Below is a small trained network, with its code and all its weights. Each question gives an input and a class and asks what happens when units are switched off, that is, made to give their printed mean instead of their output.

import numpy as np


def w(rows, s, z=0):
    codes = np.array(rows[::2]) - 128.0
    scale = np.full(codes.shape[1], s)
    scale[-1] = z or s
    return codes * scale


def norm(h):
    return h / np.sqrt((h * h).mean(-1, keepdims=True) + 1e-5)


def f(y):
    return y / 2 * (1 + np.tanh(0.7978845608 * (y + 0.044715 * y**3)))


def log_softmax(a):
    a = a - a.max(-1, keepdims=True)
    return a - np.log(np.exp(a).sum(-1, keepdims=True))


def net(x, mask):
    res = np.array(x, float).reshape(1, 8) / 4 @ E
    u = 0
    for l in range(2):
        y = f(norm(res) @ A[l][:, :-1].T + A[l][:, -1])
        res = res + np.where(mask[u : u + 16], y, B[l][:, -1]) @ B[l][:, :-1]
        u += 16
    return log_softmax(norm(res)[-1] @ U[:, :-1].T + U[:, -1])


A, B = {}, {}
E = w([
[103,81,103,122,75,204,79,30],'x0',
[119,65,125,141,57,29,77,162],'x1',
[165,105,84,246,60,213,110,148],'x2',
[110,221,136,156,129,100,114,172],'x3',
[202,101,21,57,41,81,113,147],'x4',
[205,176,173,172,123,173,65,189],'x5',
[121,255,76,104,142,174,114,186],'x6',
[94,155,124,139,110,157,85,194],'x7',
],0.0071)
A[0] = w([
[145,207,38,51,135,160,186,232,2],'L0N1',
[117,180,97,103,252,210,97,143,86],'L0N2',
[117,161,155,125,62,53,88,88,132],'L0N3',
[191,202,200,131,225,205,134,167,72],'L0N4',
[134,119,99,57,147,92,164,105,124],'L0N5',
[82,112,91,50,140,159,229,48,51],'L0N6',
[66,156,120,201,106,203,66,153,61],'L0N7',
[103,169,52,64,148,145,117,220,55],'L0N8',
[32,183,173,71,159,61,133,154,59],'L0N9',
[155,111,165,74,22,154,159,79,75],'L0N10',
[134,197,175,107,170,174,144,137,79],'L0N11',
[107,144,89,201,120,231,101,173,67],'L0N12',
[121,44,141,85,184,47,187,134,135],'L0N13',
[240,186,85,135,1,39,147,208,68],'L0N14',
[111,101,76,61,127,152,186,39,53],'L0N15',
[181,128,133,110,109,99,105,138,92],'L0N16',
],0.0084)
B[0] = w([
[146,254,44,67,50,100,78,135,180],'L0N1',
[153,101,135,177,110,80,181,159,221],'L0N2',
[127,117,142,78,151,155,164,189,177],'L0N3',
[169,204,194,156,132,79,207,27,245],'L0N4',
[126,173,116,155,164,175,94,146,190],'L0N5',
[62,180,70,193,233,160,120,98,183],'L0N6',
[121,154,135,126,69,219,139,146,204],'L0N7',
[118,180,82,83,106,113,153,127,166],'L0N8',
[145,96,191,3,141,152,68,172,199],'L0N9',
[184,111,85,122,164,156,75,138,150],'L0N10',
[158,113,168,143,109,74,148,120,178],'L0N11',
[46,139,152,151,65,190,84,160,226],'L0N12',
[75,117,148,196,106,137,111,135,252],'L0N13',
[124,86,82,148,130,100,206,217,251],'L0N14',
[86,86,56,147,214,149,89,76,168],'L0N15',
[93,79,78,95,154,155,141,140,129],'L0N16',
],0.0087,0.0044)
A[1] = w([
[139,215,165,70,51,180,171,221,105],'L1N1',
[111,70,77,65,130,145,207,34,138],'L1N2',
[70,61,162,150,105,122,138,74,114],'L1N3',
[230,189,218,131,193,133,170,82,46],'L1N4',
[57,114,116,151,183,202,221,112,128],'L1N5',
[114,123,150,254,71,200,94,161,86],'L1N6',
[132,65,60,83,127,148,35,31,92],'L1N7',
[71,137,207,25,200,91,26,184,2],'L1N8',
[204,48,37,149,101,81,110,164,41],'L1N9',
[202,83,85,104,139,190,50,125,78],'L1N10',
[146,34,93,168,129,102,112,148,146],'L1N11',
[57,115,166,212,79,107,145,111,37],'L1N12',
[136,164,156,189,75,241,60,147,30],'L1N13',
[181,212,18,69,77,108,137,101,51],'L1N14',
[236,32,143,69,81,175,47,47,73],'L1N15',
[125,191,180,135,126,163,97,97,152],'L1N16',
],0.009,0.0073)
B[1] = w([
[156,128,113,160,130,162,48,77,253],'L1N1',
[142,187,115,149,196,161,53,108,175],'L1N2',
[160,141,142,113,148,92,80,107,177],'L1N3',
[145,190,170,155,147,85,229,135,199],'L1N4',
[131,123,86,171,103,83,84,130,207],'L1N5',
[72,57,145,131,81,171,154,119,247],'L1N6',
[181,183,140,98,185,191,142,97,192],'L1N7',
[32,119,186,48,134,150,114,146,177],'L1N8',
[140,124,97,116,162,112,206,165,187],'L1N9',
[190,116,232,54,95,82,151,102,161],'L1N10',
[160,62,127,109,136,131,214,116,207],'L1N11',
[178,79,152,118,106,102,122,81,155],'L1N12',
[69,137,142,163,56,255,127,124,210],'L1N13',
[140,172,124,100,119,114,36,192,171],'L1N14',
[200,175,135,51,102,124,137,108,181],'L1N15',
[118,132,108,130,96,106,168,145,200],'L1N16',
],0.0098,0.006)
U = w([
[165,45,47,137,116,80,223,226,121],'0',
[146,223,207,217,142,67,216,98,103],'1',
[121,5,178,171,136,78,126,71,2],'2',
[88,115,149,192,25,227,121,119,225],'3',
[100,136,56,169,240,155,51,47,188],'4',
[253,95,122,30,146,163,146,77,20],'5',
[17,127,200,47,159,93,100,171,146],'6',
[146,227,47,98,101,115,47,209,199],'7',
],0.018,0.0039)

Each question gives the input, the list of numbers given to net, and the class t.
The units are the neurons (one row each of A and B). Each row of codes is followed by its name. A weight is (code - 128) times the scale printed after its matrix; where a second scale follows, it is the last column's (A, B and U).
mask holds one flag per neuron, layer by layer. A switched-off neuron (its flag False) gives its mean, the last column of its row in B, instead of its output. The means were averaged over made-up inputs and are rounded, as every weight is.
A unit's drop is (log p(t) with every unit on - log p(t) with that unit switched off) / (log p(t) with every unit on - log p(t) with every unit switched off).
The circuit of an input: a set's keep is (log p(t) with only the set's units on - log p(t) with every unit switched off) / (log p(t) with every unit on - log p(t) with every unit switched off). Starting from the 12 units with the biggest drops (on a tie, the unit counted first), units are removed one at a time, each time the one whose removal leaves the highest keep (on an exact tie, the one counted first), for as long as the keep stays at least 0.8.
units of the circuit, in order: the units of the circuit, biggest drop first
unit that matters most: the unit with the biggest drop
top k neurons: the k neurons with the biggest drops, biggest first
k most important neurons of layer l: the k neurons of layer l with the biggest drops, biggest first
input [0,5,6,2,3,4,-2,1], class 0: unit that matters most => L0N14
input [-4,5,-4,7,3,-7,-4,-7], class 6: units of the circuit, in order => L0N9, L0N5
input [3,1,3,6,4,-6,1,7], class 7: top 2 neurons => L0N8, L0N13
input [-7,-7,-8,-8,3,0,4,-4], class 1: top 2 neurons => L1N4, L0N4
input [8,-7,1,5,5,-7,4,4], class 4: top 2 neurons => L0N15, L0N6
input [-7,-5,8,-7,4,-3,-6,-6], class 5: top 4 neurons => L0N14, L1N11, L0N2, L0N4
input [-5,-8,4,-4,2,-6,7,-6], class 7: top 2 neurons => L0N1, L1N14
input [-8,-6,-3,5,5,-6,-6,3], class 6: top 2 neurons => L0N9, L1N8
input [-1,8,-5,-7,1,2,0,-1], class 0: top 2 neurons => L1N11, L0N9
input [-5,-7,-5,4,6,-5,-4,7], class 7: top 2 neurons => L0N1, L0N8
input [-2,5,6,-8,0,4,-7,-3], class 5: top 2 neurons => L1N15, L0N14
input [8,2,-1,8,8,-3,0,0], class 0: top 2 neurons => L0N14, L1N9
input [-7,6,-4,-1,3,-6,2,-7], class 6: 3 most important neurons of layer 0 => L0N9, L0N2, L0N5
input [-6,7,6,2,-6,6,3,-5], class 3: units of the circuit, in order => L1N6
input [7,2,-7,-3,0,3,0,3], class 5: 2 most important neurons of layer 0 => L0N10, L0N12
input [5,-4,-2,-2,4,3,3,-1], class 7: 2 most important neurons of layer 1 => L1N14, L1N11
input [-5,-5,-4,3,-7,-8,-3,-1], class 6: 2 most important neurons of layer 0 => L0N9, L0N4
input [-6,-6,-5,5,5,-6,-2,3], class 7: 3 most important neurons of layer 0 => L0N1, L0N8, L0N5
input [-5,-1,4,8,-8,-8,-5,8], class 3: 3 most important neurons of layer 0 => L0N7, L0N15, L0N3
input [4,2,-3,3,-2,4,4,0], class 1: units of the circuit, in order => L0N4
